[[131 139 108]
 [118 133 141]
 [109 108 109]
 [101 111 156]
 [147 136 110]]
->
[[131 139 108]
 [109 108 109]
 [147 136 110]
 [118 133 141]
 [101 111 156]]

[[127 119 145 121 137 136 126 126 127 128 126]
 [128 135 121 112 151 148 129 120 129 127 130]
 [128 120 140 133 111 113 124 133 125 130 124]
 [128 132 124 111 154 150 129 119 129 126 130]]
->
[[128 135 121 112 151 148 129 120 129 127 130]
 [128 132 124 111 154 150 129 119 129 126 130]
 [128 120 140 133 111 113 124 133 125 130 124]
 [127 119 145 121 137 136 126 126 127 128 126]]

[[136 125 135 129 133 123 137 135 137 119 127 135 119 133 134 133]
 [123 135 119 142 129 133 133 152 123 131 124 119 132 121 144 129]
 [111 129 108 126 136 128 120 140 117 134 147 110 134 108 142 123]
 [116 133 113 136 125 127 116 125 124 142 134 115 144 120 135 121]]
->
[[111 129 108 126 136 128 120 140 117 134 147 110 134 108 142 123]
 [116 133 113 136 125 127 116 125 124 142 134 115 144 120 135 121]
 [123 135 119 142 129 133 133 152 123 131 124 119 132 121 144 129]
 [136 125 135 129 133 123 137 135 137 119 127 135 119 133 134 133]]

[[128 128 128 128]
 [123 134 122 129]
 [106 154 100 131]
 [142 112 145 126]
 [114 144 110 130]
 [117 141 114 130]
 [119 138 117 129]]
->
[[106 154 100 131]
 [114 144 110 130]
 [117 141 114 130]
 [119 138 117 129]
 [123 134 122 129]
 [128 128 128 128]
 [142 112 145 126]]

[[127 152 120 115 128 122]
 [127 152 119 114 128 121]]
->
[[127 152 119 114 128 121]
 [127 152 120 115 128 122]]

[[126 130 126]
 [127 129 127]
 [149 104 154]
 [120 137 118]
 [116 142 112]
 [128 128 128]]
->
[[116 142 112]
 [120 137 118]
 [126 130 126]
 [127 129 127]
 [128 128 128]
 [149 104 154]]

[[118 122 115 142 120 126 125 132 132 123 137 129 124 129]
 [116 133 140 110 105 128 111 130 127 125 126 116 133 134]
 [125 128 130 137 115 133 116 102 123 151 122 119 156 134]
 [131 123 152 125 144 134 139 127 121 146 129 105 131 143]
 [121 125 129 129 138 121 128 132 109 138 133 141 119 142]
 [116 131 127 133 134 138 130 136 108 119 144 131 122 118]]
->
[[118 122 115 142 120 126 125 132 132 123 137 129 124 129]
 [116 131 127 133 134 138 130 136 108 119 144 131 122 118]
 [121 125 129 129 138 121 128 132 109 138 133 141 119 142]
 [125 128 130 137 115 133 116 102 123 151 122 119 156 134]
 [116 133 140 110 105 128 111 130 127 125 126 116 133 134]
 [131 123 152 125 144 134 139 127 121 146 129 105 131 143]]

[[109 120 131 127]
 [136 127 135 111]
 [137 127 144 131]
 [127 133 127 134]
 [125 131 123 110]
 [154 136 122 148]
 [135 128 111 122]
 [135 123 126 120]]
->
[[135 128 111 122]
 [154 136 122 148]
 [125 131 123 110]
 [135 123 126 120]
 [127 133 127 134]
 [109 120 131 127]
 [136 127 135 111]
 [137 127 144 131]]
